Here is a tiny trained network, its code and every weight. The questions are about switching its units off for an input and a target symbol, where a switched-off unit gives its printed mean instead of its output.

import numpy as np


def w(rows, s, z=0):
    codes = np.array(rows[::2]) - 128.0
    scale = np.full(codes.shape[1], s)
    scale[-1] = z or s
    return codes * scale


def norm(h):
    return h / np.sqrt((h * h).mean(-1, keepdims=True) + 1e-5)


def f(y):
    return np.maximum(y, 0)


def softmax(a):
    e = np.exp(a - a.max(-1, keepdims=True))
    return e / e.sum(-1, keepdims=True)


def log_softmax(a):
    a = a - a.max(-1, keepdims=True)
    return a - np.log(np.exp(a).sum(-1, keepdims=True))


def net(x, mask):
    ids = ['αβγελστφψω'.index(c) for c in x.split()]
    T = len(ids)
    res = E[ids] + P[:T]
    u = 0
    for l in range(2):
        q, k, v = (norm(res) @ M[l].T for M in (Q, K, V))
        z = softmax(np.where(np.tri(T) > 0, q @ k.T / 4**0.5, -1e9)) @ v
        res = res + np.where(mask[u], z, O[l][:, -1]) @ O[l][:, :-1]
        u += 1
        y = f(norm(res) @ A[l][:, :-1].T + A[l][:, -1])
        res = res + np.where(mask[u : u + 12], y, B[l][:, -1]) @ B[l][:, :-1]
        u += 12
    return log_softmax(norm(res)[-1] @ U[:, :-1].T + U[:, -1])


Q, K, V, O, A, B = {}, {}, {}, {}, {}, {}
E = w([
[152,111,86,160,139,129,171,85,63,159,132,158],'α',
[153,111,89,146,148,141,170,75,63,172,133,153],'β',
[96,172,2,46,187,117,75,169,127,81,176,134],'γ',
[125,141,103,123,144,114,163,97,86,214,148,167],'ε',
[98,36,143,116,169,80,143,75,109,175,156,141],'λ',
[148,154,155,105,201,141,151,95,86,160,137,69],'σ',
[145,175,134,173,114,180,104,131,68,84,129,140],'τ',
[71,72,107,144,119,156,123,84,109,38,118,67],'φ',
[46,76,118,168,88,145,120,154,123,112,124,205],'ψ',
[66,163,174,134,114,73,122,172,119,153,89,129],'ω',
],0.0035)
P = w([
[160,95,112,63,44,117,236,173,8,100,196,129],'0',
[81,127,118,89,74,126,173,139,4,138,198,115],'1',
[68,124,134,111,103,142,149,139,34,136,186,105],'2',
[79,124,131,127,131,135,144,135,49,136,163,115],'3',
[82,131,138,134,142,145,129,134,68,133,148,123],'4',
[87,130,137,141,156,137,131,130,81,134,130,128],'5',
[92,132,133,149,161,130,121,122,95,135,113,135],'6',
[103,129,134,145,167,135,110,120,108,129,100,135],'7',
[111,131,128,153,168,125,107,114,117,129,84,138],'8',
[123,131,119,157,164,132,95,106,131,128,62,135],'9',
[127,133,119,153,170,127,87,102,140,128,54,142],'10',
[136,131,119,155,173,120,78,94,150,131,41,144],'11',
],0.0025)
Q[0] = w([
[41,46,93,190,133,95,19,144,72,128,85,211],'0.h0',
[95,191,139,91,210,72,78,118,83,215,46,89],'0.h0',
[146,218,151,165,2,113,137,252,175,135,125,127],'0.h0',
[112,251,98,150,187,175,71,101,43,25,89,134],'0.h0',
],0.0029)
K[0] = w([
[70,86,17,104,54,75,86,203,163,78,154,197],'0.h0',
[143,203,104,3,141,50,121,182,161,166,131,82],'0.h0',
[87,183,235,224,94,153,117,200,96,158,60,157],'0.h0',
[192,230,66,96,116,177,94,180,102,33,145,94],'0.h0',
],0.0029)
V[0] = w([
[98,111,55,24,184,62,100,146,143,146,139,113],'0.h0',
[152,145,218,146,137,114,183,105,120,181,83,51],'0.h0',
[162,125,121,99,182,190,142,71,130,120,181,108],'0.h0',
[135,251,77,89,135,135,109,160,117,84,130,113],'0.h0',
],0.0035)
O[0] = w([
[108,175,131,252,157,136,149,126,191,99,161,147,254],'0.h0',
[133,76,136,107,118,93,83,129,49,48,125,204,110],'0.h0',
[140,130,105,164,91,77,66,200,139,162,109,130,216],'0.h0',
[163,28,145,210,145,178,133,145,150,190,150,117,190],'0.h0',
],0.0034,0.00089)
A[0] = w([
[117,1,140,96,89,115,116,133,154,140,147,184,90],'0.n0',
[168,153,179,43,160,126,156,71,142,151,180,48,63],'0.n1',
[250,74,128,119,76,77,222,194,219,87,186,127,70],'0.n2',
[128,128,128,128,128,128,128,128,128,128,128,128,127],'0.n3',
[111,185,150,106,51,63,104,218,141,180,124,89,47],'0.n4',
[131,185,121,74,48,73,97,188,138,162,117,111,71],'0.n5',
[146,5,157,112,125,104,158,62,153,195,166,127,8],'0.n6',
[142,175,138,132,29,150,108,145,123,47,170,196,70],'0.n7',
[109,148,122,26,78,203,180,107,217,142,108,152,70],'0.n8',
[111,107,127,104,37,79,92,177,122,99,144,153,87],'0.n9',
[212,67,150,74,47,174,106,135,118,146,74,134,30],'0.n10',
[97,142,129,66,99,100,172,112,142,46,93,132,114],'0.n11',
],0.0032,0.0017)
B[0] = w([
[135,208,46,79,105,144,165,191,119,79,100,101,196],'0.n0',
[175,158,8,108,94,144,166,233,83,26,77,166,196],'0.n1',
[126,122,74,20,25,159,181,72,17,82,155,141,151],'0.n2',
[128,128,128,128,128,128,128,128,128,128,128,128,128],'0.n3',
[153,160,68,77,105,200,236,156,83,5,93,133,180],'0.n4',
[199,107,39,147,118,183,171,130,155,110,113,153,155],'0.n5',
[193,227,85,153,141,158,164,184,99,38,136,101,185],'0.n6',
[152,184,60,57,116,187,177,212,153,58,94,133,194],'0.n7',
[82,105,201,148,126,48,28,115,122,193,156,143,158],'0.n8',
[147,161,81,105,152,194,171,126,131,118,132,103,209],'0.n9',
[24,106,191,185,194,46,23,137,135,162,160,169,159],'0.n10',
[144,125,165,159,140,125,62,43,140,159,168,116,254],'0.n11',
],0.0027,0.00091)
Q[1] = w([
[198,151,75,204,245,99,138,115,183,162,69,139],'1.h0',
[109,122,103,2,101,80,152,116,33,133,148,162],'1.h0',
[80,154,88,226,153,254,123,156,142,121,142,47],'1.h0',
[27,172,121,202,174,147,212,252,149,176,134,135],'1.h0',
],0.0053)
K[1] = w([
[174,141,89,177,153,142,65,102,186,139,18,149],'1.h0',
[161,137,119,112,134,123,200,129,38,145,217,120],'1.h0',
[101,111,139,119,113,131,116,141,142,82,15,128],'1.h0',
[114,170,199,140,123,128,126,148,145,149,3,156],'1.h0',
],0.0063)
V[1] = w([
[149,84,58,104,162,197,123,99,144,167,252,115],'1.h0',
[104,96,99,80,245,59,202,122,156,153,85,51],'1.h0',
[227,189,195,126,192,155,96,164,80,133,117,57],'1.h0',
[91,73,145,151,104,153,85,87,119,13,116,21],'1.h0',
],0.0032)
O[1] = w([
[161,163,112,157,124,100,62,105,176,81,2,208,172],'1.h0',
[105,75,119,198,46,150,71,210,82,124,180,215,68],'1.h0',
[123,201,114,129,77,112,108,35,140,99,224,141,166],'1.h0',
[130,188,130,83,65,36,161,172,101,236,131,126,254],'1.h0',
],0.0033,0.00043)
A[1] = w([
[137,138,134,174,134,137,154,127,142,162,131,137,177],'1.n0',
[174,108,173,152,109,128,145,162,255,142,164,121,69],'1.n1',
[129,65,109,69,99,144,120,100,131,24,148,77,2],'1.n2',
[92,117,161,43,108,71,113,120,128,119,112,137,101],'1.n3',
[129,165,141,35,129,145,133,166,96,69,108,160,133],'1.n4',
[151,165,70,51,112,151,162,194,126,50,140,132,46],'1.n5',
[137,135,174,66,98,109,87,138,86,130,143,104,82],'1.n6',
[168,124,72,75,98,132,178,121,107,110,101,168,68],'1.n7',
[128,105,225,70,146,88,59,115,132,156,133,159,4],'1.n8',
[141,109,137,96,131,119,98,105,105,80,107,184,120],'1.n9',
[111,87,135,120,122,143,158,171,149,145,93,129,100],'1.n10',
[109,142,133,77,95,104,155,103,107,157,169,189,43],'1.n11',
],0.0057,0.0017)
B[1] = w([
[125,113,133,63,100,108,116,142,146,98,134,126,186],'1.n0',
[86,155,131,223,112,221,127,49,74,253,26,217,137],'1.n1',
[189,148,109,183,75,143,222,141,100,113,105,177,165],'1.n2',
[102,144,126,107,189,157,55,137,143,164,163,137,179],'1.n3',
[130,158,44,173,114,135,150,145,147,114,129,129,255],'1.n4',
[193,65,247,134,56,116,177,66,77,118,75,155,217],'1.n5',
[75,123,129,102,176,148,83,130,182,151,116,149,192],'1.n6',
[137,129,117,172,114,186,158,114,67,138,102,195,205],'1.n7',
[170,33,250,100,57,90,153,51,98,130,103,177,148],'1.n8',
[94,133,135,99,136,150,122,139,142,181,128,99,199],'1.n9',
[197,155,132,115,147,124,117,114,119,119,151,131,158],'1.n10',
[172,132,110,167,104,141,171,136,143,94,78,106,186],'1.n11',
],0.0063,0.004)
U = w([
[213,86,158,74,206,123,150,196,179,103,51,72,137],'α',
[116,64,150,95,110,173,186,177,115,151,242,50,175],'β',
[83,76,229,82,141,123,60,69,111,168,106,144,152],'γ',
[98,78,125,149,137,81,121,153,168,51,116,152,72],'ε',
[154,185,121,91,34,6,113,181,151,187,115,111,157],'λ',
[120,127,140,101,125,116,132,138,121,106,127,118,2],'σ',
[165,120,119,189,75,157,207,102,79,128,79,161,151],'τ',
[178,212,131,82,129,114,145,1,186,86,176,78,143],'φ',
[52,171,38,139,186,195,94,150,127,162,112,141,91],'ψ',
[182,117,116,184,113,90,31,131,140,49,226,193,139],'ω',
],0.0061,0.0034)

Each question gives the input, a string of symbols that net reads in full, and the target symbol t.
The units are the heads (4 rows each of Q, K, V and O) and the neurons (one row each of A and B). Each row of codes is followed by its name. A weight is (code - 128) times the scale printed after its matrix; where a second scale follows, it is the last column's (O, A, B and U).
mask holds one flag per unit, layer by layer, with each layer's heads first. A switched-off unit (its flag False) gives its mean, the last column of its rows in O or B, instead of its output. The means were averaged over made-up inputs and are rounded, as every weight is.
A unit's drop is (log p(t) with every unit on - log p(t) with that unit switched off) / (log p(t) with every unit on - log p(t) with every unit switched off).
The circuit of an input: a set's keep is (log p(t) with only the set's units on - log p(t) with every unit switched off) / (log p(t) with every unit on - log p(t) with every unit switched off). Starting from the 12 units with the biggest drops (on a tie, the unit counted first), units are removed one at a time, each time the one whose removal leaves the highest keep (on an exact tie, the one counted first), for as long as the keep stays at least 0.8.
units of the circuit, in order: the units of the circuit, biggest drop first
unit that matters most: the unit with the biggest drop
k most important neurons: the k neurons with the biggest drops, biggest first
top k neurons in layer l: the k neurons of layer l with the biggest drops, biggest first
drop when u is switched off: that unit's drop, to one decimal
input α σ ε τ α φ ψ φ, target ψ: units of the circuit, in order -> [1.h0; 1.n5; 1.n3]
input τ σ γ τ σ σ, target φ: units of the circuit, in order -> [1.h0]
input β σ σ τ ω ω ω γ, target β: units of the circuit, in order -> [1.h0; 0.h0]
input φ τ ψ ω τ φ ω τ σ σ, target ψ: units of the circuit, in order -> [0.h0; 1.n6; 1.n5]
input γ σ φ τ ε τ ψ τ α, target α: 2 most important neurons -> [1.n0; 1.n4]
input φ ω ε τ ω τ φ ω, target γ: units of the circuit, in order -> [0.h0; 1.n8; 1.n3]
input γ λ ω λ, target β: top 2 neurons in layer 1 -> [1.n4; 1.n5]
input τ ψ σ ω σ ω, target ψ: 4 most important neurons -> [0.n4; 1.n3; 1.n5; 1.n4]
input φ λ σ σ λ, target ψ: top 2 neurons in layer 0 -> [0.n0; 0.n6]
input σ σ ψ φ ψ, target ψ: 3 most important neurons -> [0.n8; 1.n3; 1.n5]
input τ λ σ σ α ψ λ σ λ τ, target ψ: 2 most important neurons -> [0.n10; 0.n7]
input α ω τ σ φ ω ω ω σ, target ψ: 2 most important neurons -> [0.n1; 1.n5]
input τ σ τ, target ψ: 2 most important neurons -> [0.n10; 1.n6]
input σ σ ε λ γ φ λ λ τ ω, target β: units of the circuit, in order -> [1.h0]
input α ω σ ψ λ γ, target α: top 2 neurons in layer 1 -> [1.n4; 1.n7]
input φ φ ψ ε ψ λ ψ, target γ: 3 most important neurons -> [0.n8; 0.n11; 1.n8]
input ω ω τ ε ω β λ ω ε β, target ψ: 3 most important neurons -> [1.n5; 1.n9; 1.n8]
input α ε ψ ω ψ ψ ε β φ σ σ ω, target ψ: 3 most important neurons -> [0.n4; 0.n5; 1.n5]
input ε ψ α σ λ τ α, target ψ: 2 most important neurons -> [1.n5; 1.n9]
input ω ψ ε λ β σ τ σ τ λ γ, target φ: 2 most important neurons -> [1.n7; 1.n4]
input α ε ε, target ψ: unit that matters most -> 1.h0
input σ ψ β ψ σ ψ τ ω ω ψ, target γ: 2 most important neurons -> [0.n8; 1.n8]
input σ λ ω ε σ τ ε β σ γ β σ, target ω: drop when 1.n9 is switched off -> 0.1
input σ ψ ψ λ φ ω ψ α λ φ, target ψ: top 4 neurons in layer 1 -> [1.n5; 1.n3; 1.n2; 1.n8]
input ψ γ ω τ ε σ φ, target λ: drop when 1.h0 is switched off -> 0.9
input φ ε α τ ω ω σ σ λ φ φ, target γ: drop when 1.n4 is switched off -> 0.6
input φ σ σ σ σ γ, target ω: drop when 0.n6 is switched off -> 0.0
input ε ω λ ψ γ λ, target α: top neuron in layer 0 -> [0.n6]
